j287j816: [ 31 -13  22  20  -9  -1 -28   5  27  -8  21 -48  -6   3  -5  25  12  -3
  -6  29 -17 -21 -29 -15 -16  11  -3  18  -9   2  17   9  16]
j948j761: [ -8  -5 -28 -22  -9  -8 -28 -13  -8 -35   7  10 -16 -20   0   9 -23  18
 -14 -20   5   2 -18  20 -20 -25 -11 -17 -22   4   6   0 -20]
j96j645: [ 13   2   3  -7  -1  -7  14   1  36  -7  20 -20 -28  16 -36  16  15   2
 -12   5 -23  -1  -3   1 -17   1 -11   9 -14 -18 -17   8   9]
j586j449: [ -2 -11   7  15  -5  17   2  -7  -2  23 -18  -2  24 -17  20   0  23  -5
  -1  13   6   1  10  -6  18  22  21  10   3  10   2  -9   9]
j948j761: [-33  -3 -19 -18 -13   1  30 -11 -20  28  -6  31 -35  -2 -12   1  18   3
   8 -24   3  29  62   8  30   5  11  -4  -9  15 -17 -21 -23]
j96j645: [ -6   8  -7 -17  11 -16  -5  -1   7 -16   7 -23 -13 -11 -26  -2   3   1
   5  -1   9  -8 -38   9 -25 -19  -6 -20   1 -19 -24  17   3]
j96j645: [-35  11 -20 -23  15 -21 -23   4 -24 -10   6   8  -5 -10 -15 -22 -26  14
  -1   2  20   2 -15   9   0 -13 -11  -6   8   3 -10  13 -27]
j738j185: [ 32   0   7  20 -11 -18  14  14   6  -9  24  -8 -19 -12 -34  28  24 -11
  12   7  10  -5   9  -6   6 -11  10 -15  -7   2  -8 -12  13]
j422j920: [  5  -2  15   8  -2  -1   0   4 -17  11  -3 -21 -11   7  10   2   3 -16
  31  -9   2  -3  -5 -11  -1  -8   6 -19  15   5   9   1   4]
j287j816: [  4  -4 -16  -5   0 -12  -7   5  -3 -30   0  32  23  -4 -22  10 -15   9
   8 -28  26  16  11  11  -6 -30   7 -25 -13   7  -3   0  -2]
j738j185: [ -4  -2   1  -2  15  -6 -16  14   9 -10   8  -5  23   0 -12  -8 -11  -3
  -2  14   3   7  -7  -1  -3  -7  -3   6   5   1   3  11  -8]
j948j761: [-17  -7  -4 -14  10   1 -24  24  -4   1  10  34  21 -38  -4 -28   2  -8
   7  12  40  -9   2  15  -5 -13 -37  29  -7  14 -24 -10  -7]
j948j761: [-13  21 -26 -29  20 -24 -21  -1   5 -45  14   0  -5   6 -22 -14 -45  25
 -28  -2  -4  -6 -47  17 -29 -24 -24 -11  -2 -24  -6  26 -18]
j287j816: [ -7  -1   3 -12  10  21  16  12  10  15   0  24   5 -20  18 -28  11 -22
  -7  11  -4  -1  13  13   1   1 -31  28   1  -7 -13 -17  -6]
j948j761: [-37   3  -2 -34  13  -4 -16   4  10  13   7   2 -17  12 -21 -27  -4  12
   2  -1   9 -10 -10   8 -23   3 -43  34  -6  -5 -34  17  -5]
j586j449: [ 32   1   3   3 -16  11   9  -7  33 -12  10  14 -16 -14   2  12  19   9
 -27   4  -4 -33 -18  13 -26   8 -35  30 -30 -17 -21 -14  31]
j287j816: [ 26   4 -27  -4 -24 -11  33 -11  19 -31  14  43 -28 -11 -38  36  14  20
 -24 -28   3   8  30  21  -2 -15   1 -14 -40  -8 -23 -22   9]
j586j449: [ 22 -19   9  17 -14 -16 -58  21  11 -26  35  -5   9  12 -20  25 -22  16
  -3  16   7 -11  -1 -13 -10  -2 -16  30 -23  31  29   8  -1]
j948j761: [-12 -18 -27  -6 -23  -1  -5 -22  -1  -4  -3  16  -8 -40 -19  27  29  19
 -14  -9  20  16  25  14  12   3  26  -8 -33  19 -16 -15  -7]
j948j761: [  2   5 -27  -7  -5 -18 -27 -11  18 -38  10  21  11 -25 -34  11  -6  44
 -40   8  29 -20 -31  18 -19   1 -12  14 -32  -5 -27  10  11]
j948j761: [-35 -10 -21 -36  -5  -1 -20 -20  -6  -3  -2  -8 -32  -5  -4   0  -6  13
   1 -24  -3  11  -6  15 -19 -12  -9  -8 -16   5  -8   8 -23]
j422j920: [  8   3  25   8  18  10  12  38  -5  20   4  21  26 -17  15 -35  10 -40
  29  16  23 -12   7  -1   4 -10 -32  20  21   1 -12 -16   9]
j422j920: [-21  11 -27 -10 -19 -21 -23 -43 -37 -16 -19 -11 -31  12   1  19 -24  50
  -3 -36  15 -13 -34   1 -11   2  24 -39  -7   4   1  20   1]
j287j816: [  5  12   6  -4  -5  12  33 -11  -7  16  -3 -15 -45  10  29  -5   4 -16
  -3  -4 -37  -7  -3   0   1   6  -9  -7  12 -19   8 -12  -4]
j287j816: [  9   2  11  12   4  12 -11   3  16   7   0  -3  20 -17  17 -13   9   3
 -25  36   2 -29 -26  -1  -4  25 -19  40   0  -7  -6  -1  18]
j738j185: [-23 -20  21 -12  10  16   0  31  -1  40  13  -4  -9   6   7 -23  12 -43
  33  10 -13  24  48  -8  14  -3 -22  30  12  21   8 -12 -28]
j287j816: [ -5  -8   1   5   6  -5 -22  11 -27  -5  -2 -11  18 -16  13  -4 -12 -18
  25   0  14  12  -4  -5   8 -21  18 -27  17  17  23   1 -18]
j738j185: [-31 -21  -6 -26   1  27 -19 -13  -8  11 -20  -1   4  -9  40 -16  -7 -11
   9 -20 -10  18   3  11 -12  -9  -8   0  -3  10  13  -2 -22]
j738j185: [ 27  12   7  17  -2   1  31  -1  16  -4  -4   9   8  19  -5  10   6   2
  -9  -2 -10  -4   6  -5   3   9   9  -3   1 -16  -3  -3  23]
j96j645: [  7  -6  -1   7  -4  -7   1   7   8  -2  11  -1   0 -10 -22  14  15  -2
   0   9   7   6  13  -2   8  -1  10   0  -8   6  -6  -4   1]
j422j920: [-11   4  -6 -12  -1 -10   0 -29  -3  -4 -16 -48 -24   7 -12  15   9  11
  13 -21  -3  -1 -40  -1 -22  -7  28 -45   5 -17 -13  24  10]
j287j816: [ 25  -7 -27  14 -28  -9   2  -9  19 -24  29  14 -18 -65 -29  39  35  16
 -54  35   4  -4  13  17  21  12  14  13 -40   6 -11 -30  -5]
j287j816: [  6   4 -24  -8  -7 -11  -9 -23  -7 -38   6 -31 -27   0   5  25 -27  10
 -24  -9 -37  15 -25   6  -6 -18  26 -45  -3 -10  35   9 -28]
j738j185: [ 22  30  -9  -8 -18  -5  63 -22   7   1  11  -3 -86  -3 -10  14  28   3
 -21 -10 -28 -26 -12  14  -9   5 -18 -13  -9 -41 -34 -20  17]
j422j920: [  8  -3  16   3   4   0  17   6  15  13   5 -31 -16  17 -16   9  20 -19
  19   1 -17   8   5 -10  -4  -2   8  -9   8  -9  -4   6   7]
j422j920: [ -8  10 -30 -16   6 -14  -4 -12 -26 -38 -11  14   7 -11   3   0 -34   9
   1 -33  11  17 -18  16  -8 -38  18 -57   4  -7  10   6 -20]
j586j449: [ -4 -15  -4  17   0  -3  -2  12 -24   9   1  -9  19 -46   0   9  22 -28
  17  19  16  29  27  -5  39 -10  46 -29  13  24  15 -17 -24]
j738j185: [-13   6 -11 -26   3 -14  -6  13  -9 -13  13  36 -18  -2 -21 -14 -16   5
  16 -26  27  -6   3  16 -20 -29 -41   2 -11   2 -25  -3  -6]
j948j761: [ 17  16   8   3   5  -9   5  -5  15 -15   6 -25 -15  43  -4   6 -23  11
 -13  -1 -32 -12 -27  -9 -17   5  -5  -3   8 -23  13  21   9]
j738j185: [-17 -18   9   0 -14  20  -1  -1 -21  36  -6   4 -18  -1  32  -3  12 -17
  20  -6  -8  12  40  -7  21  12   0  14   2  27  18 -20 -16]
j738j185: [ 20  -8  11  -4   1  23  36  14  22   2  -3  33  11  20  11  -3   3 -28
  12 -27 -20  21  42   6  -5 -17 -16   4  -6  -7   5 -19   5]
j586j449: [ 17   9  -7   6   6   8  36  -3  10  -8 -10  10  15 -37   3  -1  25 -16
 -11   6   5   2  -8  14   4  -9  15 -23   3 -23 -19 -15  12]
j586j449: [ -5  -2  13   0   3  -5 -26   5  -1   6   4 -17  -1   9  -2  -7  -4   5
  13   6  12 -22 -25  -8 -17   5 -18  16   3   4  -6  14  11]
j948j761: [-34   2 -24 -19 -12   0  12 -43 -20  10 -28  -9 -29  14   4  11   0  26
  -3 -35 -10  19   6   4   5   9  34 -34  -3  -2  -4   9 -11]
j586j449: [ 33  -6   6  11 -21  13  23  -1  23   1   8  15 -18 -25   0  18  37  -9
  -9   1   2 -19   8   9  -8   4 -17  16 -25  -6 -20 -27  27]
j586j449: [-31   3 -10 -21   5   4  -2 -12 -17  17  -7 -17 -26 -28  13 -19  11  -6
   2   6   1  -4 -19   9  -1   0  -5  -6   9  -5 -16   0 -16]
j96j645: [-25  10 -18 -26  14 -21 -12  -1   1 -13  11 -12 -17 -18 -34 -11  -2  11
  -6   7  14  -4 -29  13 -15 -13 -12  -7  -2 -12 -30  17 -12]
j96j645: [-25  -1 -31 -37 -23  -7 -31 -34  -1 -22   3  18 -48   8  -7  11 -23  52
 -26 -35   3 -17 -19  21 -34   0 -34  14 -41   3 -15   8  -6]
j422j920: [ 26   6  15  12  -1  -3  18  22  13   2  22   5 -14  -6 -12   1  16 -18
   1  19  -3 -15   7  -2   2  -1 -22  18   0  -7 -10 -15  11]
j96j645: [-16  23 -10 -12   9 -11  10  -6  -1   2  -4  20  -7   9 -15 -19  -8  25
 -17   1  13 -19 -14   7  -5  13 -20  16   1 -17 -32  10   9]
j738j185: [-13 -31  17  -7   1   6 -19  46 -14  20  18  38  14   3  -5 -13  -2 -37
  58 -18  27  29  70  -4  11 -30 -29  21  -4  47  10 -21 -24]
j96j645: [  4  -7 -13  -9 -12 -19  17 -13   4 -13   2 -21 -31 -11 -49  37  32  -2
  28 -33  14  20   4   7 -12 -30  33 -56 -15  -5 -27   2   7]
j422j920: [ 30  -3   2   3  12  12   6   9  18 -24   2 -18  21 -62  16  -5  22 -37
  -5  21   4 -10 -46  18 -20 -29  -3 -23   3 -24  -8 -11  10]
j96j645: [-44 -18 -25 -25  -6  11 -31 -17 -23   7  -9   5  -7 -35  24 -10  -5   7
 -10  -2   4  17   7  14   9   0   3   4 -10  23   9  -7 -38]
j96j645: [-11  13  -5  -3   1  -5  33  -1   6  18   2  23 -14  24 -24  -3   7  12
 -12   0  -8  11  39  -2  22  21   1  17  -1  -5 -18  -4  -2]
j422j920: [-15  -5   9 -13  24  10  -8  29  10   9  10   9  23  -4   4 -34  -8 -25
   5  19  -3  10  10   3   0  -8 -30  29  11   2   0   0 -19]
j422j920: [-28  11  15 -14   9 -18 -12  12 -29  23   7 -18 -36  36 -10 -21 -16  -2
  42 -11  10 -13  -8 -14  -8  -4 -25   2  22   7  -8  18  -6]
j586j449: [-22  -2   1 -17  16 -10 -32   6  -3  -6   0 -15  11  11 -11 -15 -19   5
  16  -4  14  -2 -25  -1 -21 -13 -12  -1   7   2  -5  25  -6]
j738j185: [ -2  30  -7 -32  39  -9  20  12  38 -33  -1  28  26  31 -32 -34 -30  11
 -13 -17   3  -8 -36  20 -45 -25 -45   4   3 -49 -41  29  17]
j287j816: [ -1  16 -28  -3   0   4   3 -18  21 -20  -8  45  28 -31  -1  -9  -2  41
 -68  22  13 -20 -18  23   1  25 -12  34 -23 -18 -27  -4  12]
j96j645: [-10   8  -7 -35  17  -9 -13  -8  33 -22  14 -46 -32  -8 -25  -9   2   4
 -15   8 -15 -20 -69  17 -52 -16 -33  -2  -7 -38 -32  28   3]
j586j449: [ 55  10 -19  20  -9  -1  26   0  29 -49  18  27  12 -39  -6  26   4   2
 -56  19 -15  -4  -5  19   5 -10   7  -9 -23 -22   6 -25   7]
j586j449: [ 59  23  25  34  -3  -7  21  11  21 -14  10  -2   4  -3  -5   8  16  -2
  -7  20  12 -54 -44  -6 -19   8 -21  11   2 -28 -20  -4  57]
j948j761: [-21 -12  17   3  18  15  -9  17  -4  34 -16  -4  42 -29  10 -30  27 -25
  26  22  33  -1   0  -4   8   7   0  18  18  10 -20   0   8]
j287j816: [  8   4  31  13  -7  18  20   0  17  46   5 -30 -34   9  16  -7  36 -13
  -6  34 -26 -31  -3 -15   5  44 -22  48   7 -10 -12  -8  22]
j422j920: [  8  15 -14  -3  -3 -10   0  -1   3 -19  11  24  -7 -25  -9  -5  -2  19
 -29  12  17 -27 -22  15  -8   2 -25  15 -13 -12 -23  -7   9]
[ 22 -25   2   1 -10  -2  -6  25  27 -15  30  14   1 -25 -36  23  25 -20
  11   1  12  15  33   9  -5 -25 -12   9 -30  16  -9 -19  -2]  j287j816
[ 27  20  15  12 -15  -4  44   2  -7  15  12   0 -58   6   0   8  23 -13
  10  -3  -9 -29   3  -4   3   6 -19  -1   5 -15 -16 -21  22]  j586j449
[-72   6 -22 -44   4  16   9 -35 -37  45 -25 -21 -55 -21  37 -36   9  -1
  -4  -3 -19   8  -6  13  12  18  -2  -4  17  -6 -15  -1 -40]  j586j449
[ 13  11  -1  -1 -10   3  30 -10   6   0  -1  11 -27  12   1   7   6   4
  -7 -16 -13  -8   5   5  -5   3  -9  -3  -7 -15 -10  -9  13]  j287j816
[ -7  20 -22  -2   4  -1   2 -21 -15 -17 -19  19  16 -12  21 -12 -23  26
 -34   0   4 -10 -27  11   4   8   8 -10   5 -15   1   4  -1]  j287j816
[  9 -11   7   3   1  11  15  29 -10  10   7  37  13 -41   9 -14  20 -40
  28  -1  27   7  33  10  11 -25 -18   2   0  14 -10 -34  -4]  j287j816
[ 17 -10  -5  -3  -1 -10 -29  -1  22 -38  13 -22   7  13 -18  23 -21  11
  -8  -7 -13   6 -23   1 -26 -19   4 -14 -15  -2  19  19  -2]  j287j816
[ -9  -5  -2   0   3   5   5  -3  -4   5 -14   9  19  13   4  -1  -5  -1
   8 -14  -1  20  20  -3   9  -1  18 -10   5   6   9   2  -5]  j422j920
[ 31  -8  35  12  -2  10 -19  22  18   1  18 -19  -4  23  19  -2  -8 -19
  14  10 -16 -28 -18 -13 -26   0 -41  32   1   1  19   1  18]  j948j761
[-11 -14 -24 -15 -15 -23 -42   0   6 -26  32   4 -23 -26 -44  23  -1  27
 -18   7  18   0   1  12  -7  -9 -11  13 -37  21 -10   1 -19]  j96j645
[-30   6 -15 -28   9  -6 -16  -8  -6  -2   7 -17 -28 -17   0 -18  -9   6
 -14  11  -7  -7 -29  12 -12  -3 -20   4   1  -9 -11   9 -23]  j738j185
[-26   4 -15 -21 -13  -7  -8 -26 -23  12   5 -37 -68 -33   4   2  19   7
  -4   6  -3 -19 -33   9  -7   5  -5 -11  -3  -4 -18  -2 -14]  j738j185
[  9   2  -6 -22  10  -5  13  28  16 -24  27  34 -11  -2 -23  -9 -12 -19
   3 -13  -3  12  20  19 -16 -38 -42   5 -13  -8 -10 -12 -15]  j738j185
[  4   2 -17 -25 -18   4  21 -37   3 -11  -8 -26 -62 -32   5  19  29  -1
   0 -31  -9 -15 -41  23 -36 -20  -2 -43 -18 -28 -29  -7  12]  j738j185
[ 20  14 -13   0  -3   9  26 -14  20 -18  -3  15  -3 -20  10   2   6   8
 -41   7 -15 -14 -19  17  -7   5  -8   2 -11 -29 -12 -11  12]  j586j449
[-28   1 -19 -13 -11   4  21 -33 -27  15 -26  -5 -28  11  13   9   1   9
   7 -35 -15  27  22   1  17   3  38 -39   5   3   7  -2 -18]  j948j761
[-38  12 -25 -37  28  -6 -14   8   8 -16   3  33  21 -10 -16 -39 -28  16
 -26   7  13   5 -12  23 -12 -10 -35  23  -3 -12 -25  14 -23]  j422j920
[-15   0   3 -12   6  -9 -11   6  -9   3   3  -7  -9  20 -10  -6 -13   0
  21 -13   3   5   1  -4  -8 -10  -8  -5   6   5   0  12  -9]  j586j449
[ 22   5 -22   7 -29 -14   7 -29  22 -27  17  -3 -39   7 -29  47   5  42
 -51   2 -24  -6   2   4   2  20  15   3 -36  -7   1  -2   6]  j422j920
[-10  29   5 -16  39 -19  19  39  12  -4  26  14   3  23 -34 -40 -24 -13
  -5  25  -8   2   2   2   2 -11 -39  22  25 -24 -18  13 -17]  j948j761
[ 13 -16  -2  15 -12  19   0 -21   9  -1 -22 -11  26 -19  22  20  19   0
 -11   0  -5   7  -3   0   4  10  36 -13  -9   2  12  -6  12]  j422j920
[-42   9 -21 -33  12   5  11 -19  11  10  -9   3 -14  20  -7 -18 -10  20
 -32  -1 -29  20  10  10   4  18  -4  16  -1 -15 -11  14 -25]  j287j816
[ -7  11  -5  14 -12  -1  -6 -39 -17   8 -32 -17   5   5  19   9   1  37
 -14  -3  11 -23 -35  -9   3  33  32 -12   5  -5  -2  15  25]  j738j185
[  6 -15   5  -2  -3  18  -2 -11  13   3  -9 -29   0 -21  19   6  21 -18
   4   1 -13   1 -19   4 -15  -5   8 -11  -3  -7   3  -2   5]  j96j645
[ 11 -19  -2  -1 -27   1  -7   4  10  -5  23  21 -30  21 -12  29  -4   7
  -2 -19 -17  14  51  -1   3  -1 -14  21 -33  25  19 -17 -12]  j586j449
[  4 -16  22   4  17   1 -39  26   0  -8   0 -15  44  13   6 -11 -20 -21
  40  -5  17   3 -17 -11 -21 -26  -8  -5  14  14  19  18   3]  j287j816
[ 12  -1   3   8   9   0  -1  15  12 -14   3  20  34  12  -5  -2 -15  -1
  -5   1   1  10  13  -1   3  -6  -1   6   0   2  11   2   1]  j738j185
[-15 -14  -8  -7   2   9 -32   0 -13 -12 -20  39  49   8  21 -11 -33  14
   9 -29  25  12  10   6  -7 -13  -3   2  -7  22  16   5  -5]  j738j185
